Below is a small trained network, with its code and all its weights. Each question gives an input and a class and asks what happens when units are switched off, that is, made to give their printed mean instead of their output.

import numpy as np


def w(rows, s, z=0):
    codes = np.array(rows[::2]) - 128.0
    scale = np.full(codes.shape[1], s)
    scale[-1] = z or s
    return codes * scale


def norm(h):
    return h / np.sqrt((h * h).mean(-1, keepdims=True) + 1e-5)


def f(y):
    return y / 2 * (1 + np.tanh(0.7978845608 * (y + 0.044715 * y**3)))


def log_softmax(a):
    a = a - a.max(-1, keepdims=True)
    return a - np.log(np.exp(a).sum(-1, keepdims=True))


def net(x, mask):
    res = np.array(x, float).reshape(1, 8) / 4 @ E
    u = 0
    for l in range(3):
        y = f(norm(res) @ A[l][:, :-1].T + A[l][:, -1])
        res = res + np.where(mask[u : u + 7], y, B[l][:, -1]) @ B[l][:, :-1]
        u += 7
    return log_softmax(norm(res)[-1] @ U[:, :-1].T + U[:, -1])


A, B = {}, {}
E = w([
[157,136,124,136,106,138,150],'x0',
[127,128,129,128,135,127,124],'x1',
[127,127,126,129,122,134,132],'x2',
[129,125,131,124,126,126,128],'x3',
[105,116,138,133,118,143,136],'x4',
[125,119,130,116,129,122,120],'x5',
[113,230,162,89,50,134,3],'x6',
[128,46,55,203,110,188,11],'x7',
],0.0049)
A[0] = w([
[107,132,197,81,137,46,90,214],'0.n1',
[138,43,3,246,87,159,22,229],'0.n2',
[43,195,122,156,15,4,62,143],'0.n3',
[107,127,114,146,125,119,129,3],'0.n4',
[168,164,54,160,130,39,126,172],'0.n5',
[27,160,148,93,123,139,74,148],'0.n6',
[125,15,66,185,229,134,170,238],'0.n7',
],0.0039,0.0033)
B[0] = w([
[171,103,140,189,130,140,215,170],'0.n1',
[218,15,158,200,137,113,95,254],'0.n2',
[69,119,187,165,85,135,93,168],'0.n3',
[178,212,92,63,151,39,32,105],'0.n4',
[18,82,135,155,72,122,196,144],'0.n5',
[241,207,106,60,80,44,162,149],'0.n6',
[236,35,167,178,143,144,252,233],'0.n7',
],0.0042,0.0061)
A[1] = w([
[117,121,89,138,114,146,40,4],'1.n1',
[102,98,113,119,115,140,61,2],'1.n2',
[200,128,109,157,61,133,85,116],'1.n3',
[125,116,103,150,104,141,24,41],'1.n4',
[156,144,155,117,94,154,190,157],'1.n5',
[85,254,155,74,91,127,122,55],'1.n6',
[82,93,106,75,199,142,241,34],'1.n7',
],0.0067,0.0021)
B[1] = w([
[195,253,168,159,141,135,46,147],'1.n1',
[125,200,124,153,100,125,94,126],'1.n2',
[63,124,147,75,203,171,93,208],'1.n3',
[102,233,95,153,141,161,35,183],'1.n4',
[115,98,83,98,204,80,72,221],'1.n5',
[42,84,229,84,38,26,254,245],'1.n6',
[156,238,73,76,147,194,72,254],'1.n7',
],0.0056,0.0038)
A[2] = w([
[129,183,63,113,180,225,253,68],'2.n1',
[155,237,105,44,191,118,137,142],'2.n2',
[108,172,106,177,109,190,51,140],'2.n3',
[150,116,65,40,184,175,208,2],'2.n4',
[184,190,46,59,176,155,240,48],'2.n5',
[114,159,129,140,92,218,40,88],'2.n6',
[182,81,163,74,230,215,64,188],'2.n7',
],0.0053,0.0032)
B[2] = w([
[72,151,132,79,105,116,73,219],'2.n1',
[122,144,47,145,146,208,135,216],'2.n2',
[205,180,157,157,100,2,145,167],'2.n3',
[84,202,115,118,147,124,98,189],'2.n4',
[101,180,78,90,151,180,57,240],'2.n5',
[195,196,110,167,102,71,113,162],'2.n6',
[78,184,90,93,111,140,148,253],'2.n7',
],0.0082,0.0038)
U = w([
[89,240,2,55,195,209,141,145],'0',
[241,56,54,230,182,179,156,151],'1',
[77,194,222,69,17,23,206,4],'2',
[223,235,139,223,57,57,19,161],'3',
],0.0059,0.0014)

Each question gives the input, the list of numbers given to net, and the class t.
The units are the neurons (one row each of A and B). Each row of codes is followed by its name. A weight is (code - 128) times the scale printed after its matrix; where a second scale follows, it is the last column's (A, B and U).
mask holds one flag per neuron, layer by layer. A switched-off neuron (its flag False) gives its mean, the last column of its row in B, instead of its output. The means were averaged over made-up inputs and are rounded, as every weight is.
A unit's drop is (log p(t) with every unit on - log p(t) with that unit switched off) / (log p(t) with every unit on - log p(t) with every unit switched off).
The circuit of an input: a set's keep is (log p(t) with only the set's units on - log p(t) with every unit switched off) / (log p(t) with every unit on - log p(t) with every unit switched off). Starting from the 12 units with the biggest drops (on a tie, the unit counted first), units are removed one at a time, each time the one whose removal leaves the highest keep (on an exact tie, the one counted first), for as long as the keep stays at least 0.8.
units of the circuit, in order: the units of the circuit, biggest drop first
top k neurons: the k neurons with the biggest drops, biggest first
k most important neurons of layer l: the k neurons of layer l with the biggest drops, biggest first
drop when u is switched off: that unit's drop, to one decimal
input [4,0,4,1,6,5,6,-1], class 2: units of the circuit, in order : (1.n6, 0.n2)
input [-5,0,-2,-2,7,-2,-1,-8], class 0: units of the circuit, in order : (1.n7, 2.n2)
input [-4,0,-3,-4,3,-2,-8,-1], class 0: units of the circuit, in order : (1.n7, 0.n2)
input [4,-2,-3,8,-3,0,-7,-2], class 0: units of the circuit, in order : (0.n2, 1.n7)
input [5,1,-2,-5,-1,7,-6,-1], class 0: top 2 neurons : (0.n2, 1.n7)
input [2,5,-7,8,0,5,8,0], class 2: units of the circuit, in order : (1.n6, 0.n2)
input [6,-4,-4,2,-5,-3,1,0], class 2: top 3 neurons : (0.n5, 0.n7, 1.n7)
input [-6,-1,2,3,1,-3,2,1], class 3: most important neuron of layer 2 : (2.n3)
input [5,-2,-8,-6,3,4,2,-1], class 2: top 2 neurons : (0.n2, 0.n7)
input [7,-8,8,5,7,5,6,-1], class 2: top 2 neurons : (1.n6, 0.n2)
input [3,-2,6,2,-7,-6,2,-3], class 2: top 2 neurons : (0.n7, 0.n2)
input [3,-2,-7,-2,-3,-1,8,-1], class 2: top 2 neurons : (1.n6, 0.n2)
input [-3,3,2,6,5,4,-3,1], class 1: drop when 0.n7 is switched off : 0.3
input [4,3,4,-1,-1,6,8,-3], class 2: drop when 1.n6 is switched off : 0.2
input [3,-8,-7,7,-6,7,-1,-8], class 0: drop when 1.n7 is switched off : 0.1
input [-6,6,-7,2,-5,-6,7,-4], class 2: top neuron : (1.n6)
